Below are the code and all the weights of a small trained network. Each question names an input and a class and asks about switching units off, where a switched-off unit gives its printed mean instead of its output.

import numpy as np


def w(rows, s, z=0):
    codes = np.array(rows[::2]) - 128.0
    scale = np.full(codes.shape[1], s)
    scale[-1] = z or s
    return codes * scale


def f(y):
    return y / 2 * (1 + np.tanh(0.7978845608 * (y + 0.044715 * y**3)))


def log_softmax(a):
    a = a - a.max(-1, keepdims=True)
    return a - np.log(np.exp(a).sum(-1, keepdims=True))


def net(x, mask):
    res = np.array(x, float).reshape(1, 2) / 4 @ E
    y = f(res @ A[0][:, :-1].T + A[0][:, -1])
    res = res + np.where(mask, y, B[0][:, -1]) @ B[0][:, :-1]
    return log_softmax(res[-1] @ U[:, :-1].T + U[:, -1])


A, B = {}, {}
E = w([
[131,202,168,141,82,200,84,171,34,221,100,101],'x0',
[28,147,59,2,66,100,89,170,152,117,71,107],'x1',
],0.0084)
A[0] = w([
[178,98,141,165,167,133,163,83,138,117,184,160,177],'n0',
[183,135,167,190,146,155,131,111,107,143,140,135,183],'n1',
[96,101,87,80,119,74,139,136,181,82,114,135,150],'n2',
[128,54,99,123,155,75,177,99,206,2,145,172,254],'n3',
[192,94,149,166,177,133,168,78,148,111,177,161,181],'n4',
[142,201,164,151,98,184,86,158,52,214,112,87,183],'n5',
[58,157,104,74,81,130,94,175,119,145,81,105,143],'n6',
],0.0078,0.0058)
B[0] = w([
[111,162,168,175,98,103,149,159,59,176,181,108,192],'n0',
[175,87,196,156,182,141,186,139,53,184,119,108,183],'n1',
[143,95,104,131,174,90,84,90,160,97,105,78,182],'n2',
[53,135,119,150,149,8,121,102,124,98,153,2,248],'n3',
[102,146,154,175,93,105,150,148,78,175,162,104,202],'n4',
[160,111,146,100,131,211,165,207,119,184,61,162,202],'n5',
[81,164,86,70,85,151,86,136,184,115,90,177,183],'n6',
],0.0087,0.015)
U = w([
[90,160,150,188,129,89,152,107,91,144,215,101,254],'0',
[110,99,54,93,164,97,73,56,209,38,91,102,65],'1',
[255,62,177,135,180,184,180,149,98,172,95,170,165],'2',
[92,218,95,58,50,176,104,165,155,147,98,232,16],'3',
],0.0071,0.0009)

Each question gives the input, the list of numbers given to net, and the class t.
The units are the neurons (one row each of A and B). Each row of codes is followed by its name. A weight is (code - 128) times the scale printed after its matrix; where a second scale follows, it is the last column's (A, B and U).
mask holds one flag per neuron, in row order. A switched-off neuron (its flag False) gives its mean, the last column of its row in B, instead of its output. The means were averaged over made-up inputs and are rounded, as every weight is.
A unit's drop is (log p(t) with every unit on - log p(t) with that unit switched off) / (log p(t) with every unit on - log p(t) with every unit switched off).
The circuit of an input: a set's keep is (log p(t) with only the set's units on - log p(t) with every unit switched off) / (log p(t) with every unit on - log p(t) with every unit switched off). Starting from all 7 units, units are removed one at a time, each time the one whose removal leaves the highest keep (on an exact tie, the one counted first), for as long as the keep stays at least 0.8.
units of the circuit, in order: the units of the circuit, biggest drop first
k most important neurons: the k neurons with the biggest drops, biggest first
drop of u: that unit's drop, to one decimal
input [-1,8], class 1: units of the circuit, in order => (n2)
input [1,1], class 3: units of the circuit, in order => (n3, n1)
input [-5,1], class 1: units of the circuit, in order => (n1, n2)
input [2,7], class 3: 2 most important neurons => (n3, n6)
input [0,6], class 1: 4 most important neurons => (n5, n2, n0, n4)
input [1,-4], class 2: 2 most important neurons => (n3, n1)
input [-2,1], class 1: 3 most important neurons => (n0, n4, n1)
input [2,-7], class 2: 2 most important neurons => (n3, n1)
input [3,-8], class 2: drop of n3 => 0.2
input [5,-4], class 2: drop of n2 => 0.0
input [-3,2], class 1: drop of n4 => 0.1
